Below is a small trained network, with its code and all its weights. Each question gives an input and a target symbol and asks what happens when units are switched off, that is, made to give their printed mean instead of their output.

import numpy as np


def w(rows, s, z=0):
    codes = np.array(rows[::2]) - 128.0
    scale = np.full(codes.shape[1], s)
    scale[-1] = z or s
    return codes * scale


def f(y):
    return np.maximum(y, 0)


def softmax(a):
    e = np.exp(a - a.max(-1, keepdims=True))
    return e / e.sum(-1, keepdims=True)


def log_softmax(a):
    a = a - a.max(-1, keepdims=True)
    return a - np.log(np.exp(a).sum(-1, keepdims=True))


def net(x, mask):
    ids = ['ΔΣαβγεζημξπτφψω'.index(c) for c in x.split()]
    T = len(ids)
    res = E[ids] + P[:T]
    u = 0
    for l in range(2):
        r = res
        for j in range(3):
            rows = slice(4 * j, 4 * j + 4)
            q, k, v = (r @ M[l][rows].T for M in (Q, K, V))
            z = softmax(np.where(np.tri(T) > 0, q @ k.T / 4**0.5, -1e9)) @ v
            o = O[l][rows]
            res = res + np.where(mask[u + j], z, o[:, -1]) @ o[:, :-1]
        u += 3
        y = f(res @ A[l][:, :-1].T + A[l][:, -1])
        res = res + np.where(mask[u : u + 4], y, B[l][:, -1]) @ B[l][:, :-1]
        u += 4
    return log_softmax(res[-1] @ U[:, :-1].T + U[:, -1])


Q, K, V, O, A, B = {}, {}, {}, {}, {}, {}
E = w([
[82,110,185,152,90,240,81,115,46],'Δ',
[117,187,194,92,52,124,84,104,174],'Σ',
[75,148,143,163,95,69,87,190,118],'α',
[137,238,132,159,163,98,169,137,37],'β',
[105,124,99,142,89,164,139,237,122],'γ',
[122,111,166,128,196,81,67,29,158],'ε',
[149,141,115,13,220,44,198,190,166],'ζ',
[227,44,56,188,96,141,211,152,76],'η',
[101,247,26,120,142,154,144,103,204],'μ',
[122,17,100,127,71,169,107,94,202],'ξ',
[30,205,61,144,135,128,67,184,89],'π',
[108,118,117,57,199,143,23,128,106],'τ',
[88,153,174,211,121,120,209,52,202],'φ',
[161,176,93,185,119,22,189,120,191],'ψ',
[165,180,59,165,56,176,253,133,174],'ω',
],0.018)
P = w([
[73,64,6,54,75,191,191,120,95],'0',
[105,97,91,92,100,161,153,140,128],'1',
[114,119,126,125,109,146,116,153,149],'2',
[124,138,163,156,125,135,86,156,164],'3',
[134,153,184,189,125,125,55,160,175],'4',
[149,173,210,223,127,124,31,162,192],'5',
[154,187,226,254,135,115,5,160,204],'6',
],0.01)
Q[0] = w([
[170,116,160,175,156,180,169,130,167],'0.h1',
[93,56,153,129,176,34,64,186,84],'0.h1',
[194,153,69,136,131,178,115,237,153],'0.h1',
[246,58,136,83,75,120,170,86,143],'0.h1',
[153,249,105,189,124,164,163,111,142],'0.h2',
[129,192,103,110,172,111,155,93,67],'0.h2',
[159,131,92,203,223,126,140,84,36],'0.h2',
[118,149,172,164,147,88,104,166,67],'0.h2',
[135,99,111,85,232,195,77,114,62],'0.h3',
[202,108,138,80,125,75,228,177,98],'0.h3',
[203,45,254,164,110,151,124,134,69],'0.h3',
[93,143,90,215,40,142,152,142,61],'0.h3',
],0.0082)
K[0] = w([
[182,94,204,157,123,133,147,66,132],'0.h1',
[114,107,154,66,150,120,87,174,95],'0.h1',
[254,145,80,162,113,136,113,206,96],'0.h1',
[132,16,55,99,122,115,199,120,146],'0.h1',
[137,182,122,146,103,149,153,123,162],'0.h2',
[117,217,78,114,232,101,174,102,85],'0.h2',
[141,132,81,216,216,109,112,91,53],'0.h2',
[137,202,177,173,201,77,59,177,84],'0.h2',
[99,88,131,49,145,155,113,100,42],'0.h3',
[163,120,163,92,114,87,217,156,117],'0.h3',
[175,67,181,200,142,79,119,162,92],'0.h3',
[50,143,98,252,104,158,138,203,101],'0.h3',
],0.0087)
V[0] = w([
[161,190,44,67,122,151,114,92,49],'0.h1',
[33,103,127,48,186,127,104,138,106],'0.h1',
[180,139,128,97,110,135,116,141,103],'0.h1',
[158,144,151,111,106,137,35,126,121],'0.h1',
[92,181,135,77,82,95,128,133,84],'0.h2',
[85,72,131,110,31,167,129,139,150],'0.h2',
[150,120,167,140,89,221,80,178,183],'0.h2',
[220,104,183,136,125,88,52,158,180],'0.h2',
[77,83,80,88,190,138,254,143,41],'0.h3',
[89,202,202,71,132,91,93,89,141],'0.h3',
[68,169,166,182,207,129,163,62,138],'0.h3',
[111,156,118,130,123,145,163,75,201],'0.h3',
],0.0059)
O[0] = w([
[182,141,130,70,127,154,124,130,120,116],'0.h1',
[140,184,139,127,123,131,122,127,160,84],'0.h1',
[135,95,118,116,128,169,122,118,117,103],'0.h1',
[177,96,185,142,176,102,119,139,96,78],'0.h1',
[154,148,108,200,133,106,129,115,93,139],'0.h2',
[114,134,1,175,142,126,99,116,103,251],'0.h2',
[114,142,90,80,87,166,162,132,175,224],'0.h2',
[94,163,125,113,65,155,167,163,187,101],'0.h2',
[115,74,125,167,27,163,138,114,131,50],'0.h3',
[87,86,113,129,70,146,145,138,128,90],'0.h3',
[148,120,146,86,155,143,169,128,169,83],'0.h3',
[140,167,87,154,114,114,111,160,101,238],'0.h3',
],0.0072,0.0024)
A[0] = w([
[131,120,165,145,98,105,142,154,164,57],'0.n1',
[172,138,102,201,136,194,75,112,136,52],'0.n2',
[166,89,80,93,174,63,48,201,120,108],'0.n3',
[135,99,142,125,77,155,112,254,90,5],'0.n4',
],0.0075,0.0012)
B[0] = w([
[90,121,116,161,125,114,56,105,99,186],'0.n1',
[122,113,249,59,136,120,176,181,193,231],'0.n2',
[171,165,161,129,122,139,147,144,66,255],'0.n3',
[77,115,116,137,231,173,89,70,117,197],'0.n4',
],0.011,0.0044)
Q[1] = w([
[67,181,105,185,155,164,103,178,173],'1.h1',
[126,77,155,126,7,129,106,100,162],'1.h1',
[128,141,89,203,111,172,76,126,88],'1.h1',
[130,157,217,201,67,144,129,17,136],'1.h1',
[98,157,84,122,124,120,114,179,146],'1.h2',
[113,124,121,137,139,113,77,156,164],'1.h2',
[141,164,79,113,254,182,159,137,112],'1.h2',
[129,154,97,157,171,196,129,155,98],'1.h2',
[47,140,155,24,229,191,40,146,61],'1.h3',
[219,200,97,55,194,54,175,249,97],'1.h3',
[46,226,2,88,34,137,80,209,171],'1.h3',
[112,216,175,176,176,65,90,49,44],'1.h3',
],0.0076)
K[1] = w([
[128,213,177,135,188,155,147,206,173],'1.h1',
[123,91,54,170,118,191,95,71,174],'1.h1',
[149,119,212,204,75,159,80,153,124],'1.h1',
[131,167,116,164,113,134,74,57,126],'1.h1',
[142,128,142,173,178,153,182,168,222],'1.h2',
[120,150,153,144,115,149,96,177,111],'1.h2',
[146,133,179,123,100,152,109,141,129],'1.h2',
[115,126,150,134,138,146,151,125,144],'1.h2',
[54,118,121,75,195,204,4,138,110],'1.h3',
[202,193,84,43,196,19,190,248,89],'1.h3',
[51,237,48,117,37,147,86,201,173],'1.h3',
[93,190,126,224,137,58,116,1,55],'1.h3',
],0.0079)
V[1] = w([
[114,115,115,112,82,147,128,21,114],'1.h1',
[139,131,73,147,160,198,169,130,65],'1.h1',
[109,150,148,110,105,196,173,119,89],'1.h1',
[172,93,67,193,135,170,76,126,102],'1.h1',
[102,111,143,143,78,170,99,137,164],'1.h2',
[81,98,61,83,130,120,141,31,54],'1.h2',
[134,104,193,71,18,36,112,121,79],'1.h2',
[133,160,86,140,75,151,60,21,145],'1.h2',
[233,119,128,135,254,115,118,107,155],'1.h3',
[156,173,209,178,128,124,153,162,164],'1.h3',
[18,139,176,160,121,23,13,128,59],'1.h3',
[186,63,102,162,102,139,171,134,47],'1.h3',
],0.0068)
O[1] = w([
[175,178,123,189,129,170,77,138,149,40],'1.h1',
[124,146,71,178,108,176,102,61,186,138],'1.h1',
[129,148,156,153,96,189,119,109,106,128],'1.h1',
[171,107,183,177,81,137,70,155,95,93],'1.h1',
[84,62,172,86,100,161,115,146,158,132],'1.h2',
[195,130,117,167,195,224,179,147,247,142],'1.h2',
[170,137,158,107,112,141,174,166,197,37],'1.h2',
[164,111,199,112,78,227,107,88,173,124],'1.h2',
[132,90,35,171,30,94,48,47,148,147],'1.h3',
[87,71,39,140,87,220,198,105,94,193],'1.h3',
[247,131,118,135,106,239,164,194,238,148],'1.h3',
[40,146,152,102,128,2,132,202,143,1],'1.h3',
],0.0049,0.0042)
A[1] = w([
[168,89,98,103,135,184,195,155,27,90],'1.n1',
[166,30,58,82,134,126,150,89,114,148],'1.n2',
[144,125,87,45,108,101,188,128,67,61],'1.n3',
[115,87,39,123,1,152,188,122,155,255],'1.n4',
],0.0081,0.0029)
B[1] = w([
[216,77,82,140,237,151,245,97,100,192],'1.n1',
[204,108,112,103,201,149,251,181,222,187],'1.n2',
[69,184,195,146,200,230,103,179,147,193],'1.n3',
[181,102,82,72,106,160,143,254,109,254],'1.n4',
],0.0092,0.0044)
U = w([
[234,107,2,111,197,221,139,150,154,179],'Δ',
[98,184,222,199,138,52,57,168,166,254],'Σ',
[139,183,162,91,245,65,146,163,201,69],'α',
[82,97,48,175,222,138,40,138,122,81],'β',
[196,171,150,148,125,119,188,77,93,119],'γ',
[173,203,169,83,47,151,156,124,180,107],'ε',
[81,134,95,184,106,151,197,82,223,97],'ζ',
[112,178,20,67,154,126,107,49,142,116],'η',
[116,49,81,51,110,119,74,157,193,114],'μ',
[190,119,96,121,201,109,103,53,231,87],'ξ',
[101,132,96,87,86,133,153,161,49,107],'π',
[201,151,44,130,129,53,89,178,158,103],'τ',
[235,118,102,41,174,104,47,128,61,103],'φ',
[169,27,92,130,183,84,127,132,115,107],'ψ',
[115,93,170,110,130,175,154,74,122,108],'ω',
],0.0058,0.009)

Each question gives the input, a string of symbols that net reads in full, and the target symbol t.
The units are the heads (4 rows each of Q, K, V and O) and the neurons (one row each of A and B). Each row of codes is followed by its name. A weight is (code - 128) times the scale printed after its matrix; where a second scale follows, it is the last column's (O, A, B and U).
mask holds one flag per unit, layer by layer, with each layer's heads first. A switched-off unit (its flag False) gives its mean, the last column of its rows in O or B, instead of its output. The means were averaged over made-up inputs and are rounded, as every weight is.
A unit's drop is (log p(t) with every unit on - log p(t) with that unit switched off) / (log p(t) with every unit on - log p(t) with every unit switched off).
The circuit of an input: a set's keep is (log p(t) with only the set's units on - log p(t) with every unit switched off) / (log p(t) with every unit on - log p(t) with every unit switched off). Starting from the 12 units with the biggest drops (on a tie, the unit counted first), units are removed one at a time, each time the one whose removal leaves the highest keep (on an exact tie, the one counted first), for as long as the keep stays at least 0.8.
circuit, biggest first: the units of the circuit, biggest drop first
k most important neurons: the k neurons with the biggest drops, biggest first
heads that matter: for each layer, one digit per head in row order, 1 if its drop is at least 0.15 and else 0, layers parted by /
drop of u: that unit's drop, to one decimal
input β γ γ, target β: circuit, biggest first -> 0.n4; 1.h2
input β τ ζ ζ ω γ, target β: circuit, biggest first -> 0.n4
input ξ ζ η μ, target η: heads that matter -> 000 / 011
input φ τ μ Σ ψ φ ξ, target μ: circuit, biggest first -> 0.h2; 1.h2
input τ ζ μ π, target Δ: heads that matter -> 000 / 001
input η ψ ξ ζ ε, target Δ: heads that matter -> 100 / 001
input γ π γ φ Σ, target Δ: heads that matter -> 010 / 001
input ξ ξ τ μ μ π ξ, target Σ: 3 most important neurons -> 1.n4; 1.n1; 1.n2
input μ η ω β ζ γ μ, target Σ: heads that matter -> 101 / 010
input ξ Σ β ω, target π: heads that matter -> 000 / 001
input ζ β ε ω α ξ Σ, target ε: 2 most important neurons -> 1.n1; 0.n4
input ζ β ζ, target Σ: heads that matter -> 001 / 001
input ω γ τ ψ γ β η, target ψ: circuit, biggest first -> 0.h1; 1.h3
input ε ξ ξ ψ ψ β, target Δ: heads that matter -> 001 / 001
input φ ζ α, target Δ: circuit, biggest first -> 1.h3
input τ ζ π ψ ψ, target τ: heads that matter -> 000 / 011
input Δ Δ μ Δ, target Σ: circuit, biggest first -> 1.h3; 0.h3
input τ π ζ γ α ε Δ, target Δ: heads that matter -> 100 / 001
input ψ γ ζ α, target Δ: circuit, biggest first -> 1.h3; 0.n1
input ξ τ ξ ζ φ, target Δ: circuit, biggest first -> 1.h3; 1.n4
input η ζ ψ η, target Σ: circuit, biggest first -> 1.h3; 0.h3
input Σ ω ω, target π: 2 most important neurons -> 1.n4; 0.n2
input ξ ξ ω η, target ψ: circuit, biggest first -> 1.h3
input ω ζ α Δ ζ Σ φ, target Δ: 3 most important neurons -> 0.n2; 1.n4; 0.n1
input μ π α η β ζ ψ, target Δ: 3 most important neurons -> 1.n4; 0.n3; 0.n4
input ξ η ξ, target Σ: drop of 1.h3 -> 2.5
input ξ ψ τ η τ ω μ, target η: drop of 1.n3 -> -0.1
input φ ε φ, target Σ: drop of 0.h3 -> 0.7
input ζ ξ ε ξ Σ φ Δ, target ω: drop of 0.n1 -> 0.0
input ξ η ζ ξ Δ Δ Σ, target Δ: most important neuron -> 0.n2
